Each row has a class, written as a number after it.
[-427 -148 -522 -190  171 -492   45   33 -110   38  342  120   60  190
   40  192  348   48    6 -172  148  325   94  336 -232 -615  -12 -186
 -271   81  485 -111  142 -106 -112  -46  263  -43 -332]
3
[ -33  159 -104  -41 -125 -271 -114 -117 -372 -355  -28   33  195  195
  -75 -475  -93 -119   66  294 -326  141 -171 -231  -63   66  -51   39
  104  194 -284 -276  112 -274 -106 -208  132  213   68]
6
[-225  -20  -96   29  -97 -478 -194 -362 -357  262  354 -630  123  337
 -252  -44  160 -162  129  144   66  239  -38  105  -52    4  144 -323
  -82 -250  210 -575   64 -153  -10 -202  187  204 -308]
2
[-234   -5 -101 -227  248 -343 -114 -429 -260  150  366 -347  -14  388
 -186   28   56 -185  180  105  -85  108  -79   15  -18  -60  179 -117
   30 -300   56 -307   22  -69  -73 -133  120  171 -181]
2
[ 238  158 -167 -128 -337  -90  -78  195 -469   82   39  471  109  130
   -4 -343   54  -18   48  -49   83  108  257 -240 -138  255  223   72
 -221  363  126 -322  268 -261 -123 -134  350  260   94]
1
[ -25   -4 -336  165 -384 -266  184  159 -227 -162  -97  400   97  106
   41 -241  229   33  -12   91  -25  110   10  233 -161  -79   99   74
  -15  191  103 -185   59 -137 -233 -191   76  -29  -68]
3
[-144  -52 -239 -282  139 -275    2  -77   51   41  211   12  -32   56
   12  262  121    1   72 -178   12  147   43  109  -38 -136  -59 -365
 -115   -1  342   -6   94 -134  -56 -300  253   54 -195]
8
[-249  -54 -230 -159  540  -69 -105 -331  -85   73  481 -344   25   71
  -94  484   71  -82  -47 -224   12   25  -90  158 -157   98  323 -220
 -503  -95  140  317  171 -186  259 -315  349  465 -529]
3
[-206   -2  173 -187  470 -381  -26 -562  180  248  239 -249  -83  398
  -35  369   55 -254  202 -122  -68   67  251   14 -150   -7  417   88
 -119 -230   73 -264   84 -144   13 -206   63  344 -177]
0
[-204 -175 -309  -67  188 -531  -89 -813 -390   71  464 -467   50  292
 -150  -48  102 -167  311  103   35   71 -187  210  -10  -81  150 -293
   68 -464   58  -90   88 -189   70  151   30  202 -326]
6
[ 125  -24  -73 -125 -190 -119  -14   29 -318  -88   42  492  -44  -56
  -36 -270  127  -25   60 -129   95   10  352  -15 -146  205  112  225
  -82  210   56 -125  216 -219 -150  -87  162  303  141]
0
[-266  -43 -284 -368  179 -204   62 -305 -142   24  430 -121   78  419
 -118   91  -19 -159  144 -102  102  112 -131  -48   46  147  533   23
 -122 -121   56   18   55   74   36   67  141  145 -178]
4
[-486   84 -414 -172  152 -668 -240 -206  -83  171  187 -386   44   65
 -136  267  242  -74  -49   65  -73   37 -305  424 -217 -185  -86 -306
 -411 -353   73   63  229 -284   68 -437  284   57 -637]
1
[  90  -33  275  301  237  352  -33 -343 -131 -143  -48  386 -105 -173
   82  -45   67  131 -158  211 -142 -179  116 -145  -96    2    7  326
 -341   55  -47  -92   97 -126 -237 -137  154  280  113]
5
[-229 -195 -255   65  294 -151  -72 -569 -306   -6  607 -410  -68  403
 -258  -81   74 -190  232   80  276  134 -153   50   57 -249  187  -11
   32 -283  119  119   36   33   -5  207  114  297 -471]
5
[-183  -57 -194  -80    1  -77 -170 -159 -171   39  386 -221  -72  116
  -32  205  132  104  151   38 -141  101   20  219   55 -165 -305 -571
 -113  -41  447  -69  -49 -271 -251 -513  323  185 -173]
4
[-327   46 -251   49   91 -284 -210  -72  -84   59  349 -328  -12   45
 -114  173  314   64  -53   30 -119   91  -74  419 -159 -428 -382 -434
 -261  -88  381 -112   36 -213 -157 -594  300  126 -370]
4
[-338  -58 -253  -59  203 -439  -89 -256 -271  117  520 -186  -54  200
 -100  132  393   31   36   96 -183  219  -56  315 -219 -533 -138 -535
 -187  -48  416 -322  -24 -383 -285 -629  399  179 -378]
6
[ 242  -77  -24   -9 -226   73   19  -89 -345 -132  -85  266  105  -11
   56 -267  -77 -120  144   60 -208   45  142 -120  -26  441  126  131
  -17  274 -231 -195  140 -407 -276 -220   99  297  248]
1
[ -13  -93 -415 -140 -373 -141   61  601 -366   14  139  552 -221    5
   52 -226  127   47   61 -195  249  180  472  143  -93 -202  -57  -95
  -44  284  554 -256  126  -95 -419 -298  377  166  262]
4
[  60  389  160  353  331 -170  -35 -509 -122  -21  -95 -117  187  237
   67 -116 -417 -235  129  256   24 -223 -342 -668    1   62  231  493
  -56  -45 -666   70   76  102  498  480  -51  227 -260]
4
[ 117  474  223  639   -4  365 -249   23  -35 -151 -262  151 -218 -100
  132  293 -280  385 -296  272 -475    1    4 -397  179  -45 -335 -109
 -106   22  277 -564  109  -68 -249 -453  320 -129  140]
0
[ -44  130  -18   99   63  885 -332  419  -73 -423  -49 -608 -271 -128
   59  350 -409   85  -11   21 -175    6   41 -201  338  153 -696 -484
 -190  458  453  401   96  -95  144 -596  261  216 -123]
7
[ 295   41  280  463  103  401  225   70  189 -118 -198  634 -206 -307
  155   92  131  207 -262  -90   66 -228  367  -58 -186 -110   80  520
 -161  324    7  -90   40  112 -207 -105   14  174  223]
3
[  61  128  610  520  165  339   75   13  293 -197 -270  392 -186 -309
   64 -137  296  142 -315  218 -113 -245  155   55 -220 -403 -164  465
 -213   99  -56   36  -96  -30  -77  -67  -28   13  110]
6
[-360  162 -252 -188  211  211 -304 -185  -26 -314  440   32 -101   40
 -106  307   23  189  -39  -77 -293  214  -87   24   66  -42 -370 -364
  -67  115  445   21  186  -91  -71 -836  497  253 -235]
4
[-150 -285 -343   25  -22  427  -70  226  -78  -40  146 -150 -397 -149
 -106  443  101  151   98 -139   80  163  279  306  160 -164 -178 -602
 -150  195  896   68   49  -66 -408 -617  364  232 -190]
2
[ 406   53   58  173 -208 -137   47 -165 -189  -29 -124  169  137 -145
  177 -180   72   64  141 -101 -280  -47  202  141  -88  411  -88 -130
   69  -80 -219 -493   33 -285 -177 -150   50  256  261]
7
[ 251  137  621  353  229  448  -99 -148  102 -276 -249  385 -286 -680
  123 -231  183  213 -280  127 -210 -313  234  -54  -69  -14 -380  283
 -142   18  -95  -32  -61  -88  -94   67  -87   66  323]
7
[ -72 -131  -50 -141  189   84  -65 -358 -203  -66  244 -319 -122    9
 -232   78  -40  -80  115  -47  -16  -11  -57  -15  108  115  134 -169
  123 -211  110    6   42  -46  156   94 -110   47  -84]
0
[  86   78  655  182  347  348  197  -25  360 -118 -248  347 -217 -264
  178  147   56  -40 -190  -29  -54 -264  331 -167 -123   38  176  453
 -199  350 -150  147 -102   27   79  -64  -40  203  205]
8
[-207    7 -134 -113  153 -281  -76 -270  -58  159  222 -350   -6  145
 -190  137   78 -140   68   32  124  121  -39  100  -75   49  275 -117
 -159  -86  163 -151   95   19  161   15  174  151 -172]
0
[ 104   -5  180  -88  -53  390 -336 -385 -124  -71  -19 -483 -154  -35
 -353   -4 -167  -80   54  300  -80  124   19 -113  273  328  -44 -301
   52 -152  334 -325   28  -96 -234 -301  286   94   62]
5
[-280 -379 -525 -263  410  110   -4 -180  -49  -52  491  259 -144  121
  -24  454  277  130   17 -366  103  266  215  433 -132 -219   98 -343
 -297   66  648  131  254 -100 -412 -585  562  435 -410]
3
[-205 -241 -286 -131  287 -148   14 -226  -16 -222  270   13  -91  170
 -241  100    7   36   34   49  104  269   64  -14  -75 -379  206  -31
   96   83  322 -212  134   82 -126   20  216  116 -145]
1
[ 109  -94  529  593  271  517   31 -248  213 -209    0  326 -291 -323
   14  -75  313  181 -199  172  -76 -210  246   85 -189 -417 -179  355
 -161   99  139   82  -65  -44 -183 -135  -47  240   67]
2
[   7  319  798   25   16  404  -81  335  272 -268 -436  458 -309 -262
    4 -355  156   50 -306  176  -20 -319  209 -184   86 -360 -442  476
  -48 -123  136  254 -126  194   58  213    4 -264  407]
6
[  60  612  357  -72 -179 -670 -328  -15 -194   57  -73 -237   80 -449
  -30 -278  104 -113  -79 -197 -622 -243   43   58 -157  506 -434   42
  283 -457 -648 -662  136 -137  386 -490 -229   86  548]
5
[-200 -164 -214  -97  233 -204   -4 -263 -119   48  455 -278 -102  166
 -129  117   49  -59  164 -120  285   79  108   57    0 -162  224 -107
  -24 -130  185  -13   16   94   51  146   97  302 -201]
8
[-259 -268  184  121  210  357   92 -337  453  -41 -166   30  163   45
   37  183  488 -118 -100  -65  167  234  105  528 -268  -87  430  320
 -373   99  227  114  175   59  -93 -111  319  214 -473]
2
[-237   18  -57 -167  240 -454   12 -499  -62  173  224 -580  198  416
 -127  128  -64 -261  206  119   12   40 -301  -44    0  -22  334 -119
  -29 -331 -157 -169  -31    3  253  196   30   15 -269]
4
[-188   94   20 -304  230 -425  -85 -231  -17   65   47 -224  -38  189
 -108   16  -40 -159  136  -45  212  -15   90 -124  -36 -141   92   44
   34   48  -65  -22   84  120  275  372   52   89 -130]
7
[  50  117  718  202  355  376  -96 -104  147 -314   57  543 -225 -424
   44 -271  275  211 -240  132 -206 -278  236 -140 -151 -293 -364  339
 -256    3  -99  -77 -120  -94 -168 -122   28   84  357]
3
[ 152   17  734  277  232  693  -28 -234  392 -160 -375  259 -346 -404
  212  189  -14  232  -86  317 -325 -157  166 -119  249 -188 -407   78
   66   -4  153   -8 -291  122 -341    8  155 -114  472]
5
[-211   18 -140  -52  215 -206 -162 -319 -172 -123  263  -74 -165  -38
 -178  -91  129  -55   41  -60  171   10   63  118  -41  -50   49   75
   62 -201  135 -132  183  141   -4   35  117  137 -173]
0
[  56  144  340  386  381  215   48 -125  178  -90  -39  339 -241 -287
  108   88  106  138 -287   23  -47 -169  168 -115 -170 -194  -34  376
 -226   73  -62 -143   44   22 -117 -153   56  166   69]
6
[  88  -17 -203  -80 -126 -309   15  -30 -300  -20  115  368   32  -46
   19 -166  111    0   39 -106    4  143  289    7 -183   94   75   34
  -77  139   85 -386  185 -298 -152 -137  210  300  116]
1
[-166  -72 -203 -133  260 -453   20 -419 -102  173  353 -293  104  251
 -211   66  154 -139  111   17  168   68  -75  171 -117  -65  273   99
  -18 -299  -52 -128   -8   84   79  163  -12  177 -279]
6
[ 248 -102  669  507  218  680   66 -117  442 -254 -329  343 -329 -630
   87   70  239  228 -268   40   38 -223  319   49  -75   -3   47  381
 -186  119  158   55   32  182 -128    6   80  121  218]
7
[ -37    2  -30 -166 -113 -262   28  165 -285  -64   52  419  -19  161
  -50 -108  -75 -159  101 -155  127  -20  350 -243  -93  151  249  385
  -53  394 -104   69  230 -120    2 -114  201  388  104]
1
[-243  228 -179   29   11 -471  -89   87  -24  134  187 -182  -85   54
    9  254  192   20    1  -17 -286  192   22  170 -139 -261 -232 -520
 -153   73  309 -374  -18 -332  -61 -665  278  124 -240]
1
[-215 -112 -288 -174  300 -237  -31 -649 -161   70  376 -183  228  288
 -217   31  110 -150  -12   19   61  118 -300  101 -149  128  418   94
 -320 -324  -75 -121  223  -78  113   87   37   47 -366]
0
[ 125  -80 -230 -294 -324  -77 -114   70 -499 -145   39  366    0   30
  -74 -318   17  -13  148  -42   51   51  292  -49   29  220  -45   10
  -29  108  189 -107  220 -226 -284 -153  256  262  187]
8
[ 241  226  698  285  235  140   39 -178  185   43 -105  304 -159 -284
  128    3  156   55 -194   73 -197 -287  227 -267 -214   26   -1  408
 -251   85 -191 -129  -43 -151  126  -95  -83  209  251]
0
[  29  300  238   -2   92 -459   81  275  165  360  194  732 -689 -310
  220   75  266  -85  -38 -607  176  165  899 -107 -206 -283  -96  -69
  368  468  539 -391   59  -81 -128 -501  242  452  337]
2
[ 290   63  410  576  240  700 -110 -100   62 -338  -20  194 -416 -467
   -3  109 -156  247 -182 -114  -44 -370  342 -357   91  106 -263  223
   27  308   41  119  156   25  -18 -227 -241  300  148]
1
[  33  -50 -163   99  -74  246  141  476   49 -141    4  491 -168  -16
  195  105 -109  120  151 -591  499  110  678 -256   59  -28  373  398
  127  447  241  -46  238  383  -18  369  132  411  152]
1
[ -36  211   66   53  -72 -283  -54   40 -372  -94  154  223 -103  -27
   40 -218   29 -156   86 -220  149  -60  328  -74  -96  108   72  242
   51  194 -137   46  111 -113  218   23  199  380  -30]
3
[ 186   -8  145   47   -1 -238  123 -176 -167 -172 -173  527  120  -73
  166 -286  161   12   21   88 -301  104   94  -60 -206  193  134  258
  -68    5 -268 -475  157 -401 -268  -35  115  132  186]
4
[ -14   19  -19  -92  317 -268   30 -495   81  123   29 -453   43  170
 -107  215 -140 -177  124   43  -38   57 -165  -89   57  155  322  -52
   88 -307  -98 -164   18   70  258  314  -92    9 -105]
7
[ 239   65  558  443  131  368   64  -37  171 -165 -209  224 -243 -396
   98  114   68  178 -174   95 -207 -144  329 -160  -84 -115  -12  165
  -96  253  103 -295  -69  -69 -150 -249   65  111  302]
6
[ 271  417  -71 -214 -463  170 -254  709 -298 -447   69  281 -437 -334
   62 -187 -448  225  251 -352  -66    0  432 -548  428  337 -602 -453
  549  443  219  -75   41   46   20 -320  221  171  521]
8
[-186 -466 -437 -280  332 -384  -68 -670 -283 -123  450 -402    5  232
 -403   56  125  -51  188   -9  165  232 -106  310    7 -167  399 -306
   96 -424  292  -93  170  -45 -176  247  127   55 -452]
6
[-259   21 -214 -309  207 -396 -160 -493 -232   73  393 -402   -1  130
 -197   46    8 -126  142  -13  150    8 -104  -18   22   66  181 -119
  -93 -286   33   12   87    3  240  157   23  185 -245]
6
[  43   98  -92 -433 -260  -11  -77  364 -150 -205 -164  418  -87 -193
  -96 -171  -54   -7  -91 -157    9   57  197  -92   49  373   28  125
   65  109  122 -101  248   -1  -28 -142  180 -102  294]
1
[ 359  135  385  -85 -301  471 -174  109  -78 -357 -369  337    0 -465
   84 -198 -121   62   -7  -49 -164  -58  362 -237   61  617  -44  177
 -129  230  -19 -129  224 -248  -41 -219  298  227  498]
6
[ 248  240  655  553  196  546  -23  -42  324 -364 -249  256 -391 -506
  125   47  -20  241 -225  140 -222 -271  205 -263   44 -110 -331  331
   85   48  -50  -24  -76   19  -40 -137  -77   75  271]
8
[-426   33 -366   23   60 -463    6  245    6  186  395 -329 -352   33
  -11  373  286   14  116 -167  -82  277  239  444  -31 -613 -456 -765
   19  -28  767 -329 -229 -189 -188 -584  179  146 -146]
0
[ -11  -71 -186   17 -180 -175  -20  -76 -390  -97   93  299   38  111
   -4 -198   92    9  125  -60   16   32  108   66  -12  133   18   23
  -10   64   45  -75  204 -162 -199  -97  188  204  -44]
4
[-258  -88 -381  -62  169 -353 -221 -503 -441  -24  613 -404   32  291
 -178  190  -48 -104  227  -63  -57  189  -36   65  -84  -58  260 -202
 -108 -213  147 -131  268 -246   47 -384  424  437 -325]
6
[ -15  416  369  282  274  108  -61  196  190 -183 -262   -9 -322 -183
   73  319 -334   39 -211   18 -317 -185  139 -378   48  131 -140  166
   76  215 -167 -153   44   74  185 -391  -39   97  241]
3
[ 243  -15  601  382  329  541  189 -130  464 -138 -238  594 -289 -433
  199    0  261  185 -283  114  -14 -183  227   62 -129 -148   84  542
 -186  -86    6   55 -119   65 -216  174   -6  -49  222]
8
[-281   66 -299  -53  171 -164  -19  266   95  202  158 -247 -321  -66
   -2  381  291   -2  -38 -124   93  168  101  438  -74 -375 -177 -486
 -205  -55  618  -87  -42  -88 -166 -429  305    3 -311]
3
[-174   46 -190   73  179 -339  -79 -465 -242   25  380 -236  -35  195
  -48   81  -21  -84  203  -61    6   77   17   37  -15 -184   18 -169
  102 -291   89 -286   40  -72   58  -39  156  216 -215]
2
[-545   74 -315 -287  231 -456 -175  -51 -176   59  282  -81 -110  210
  -73  219  275  -26   -1  -83 -106  119  -45  275 -123 -344 -190 -312
 -368  -68  286   -8  208 -273 -115 -457  321   72 -410]
5
[  80  -13 -229 -366  -96 -549  -12 -204 -496  -69  -26 -164  405   61
 -125 -446  216 -293   65  163 -222   78 -183  116 -333  448  455   69
 -264  128 -395 -225  225 -401   42 -100  117  338  -58]
6
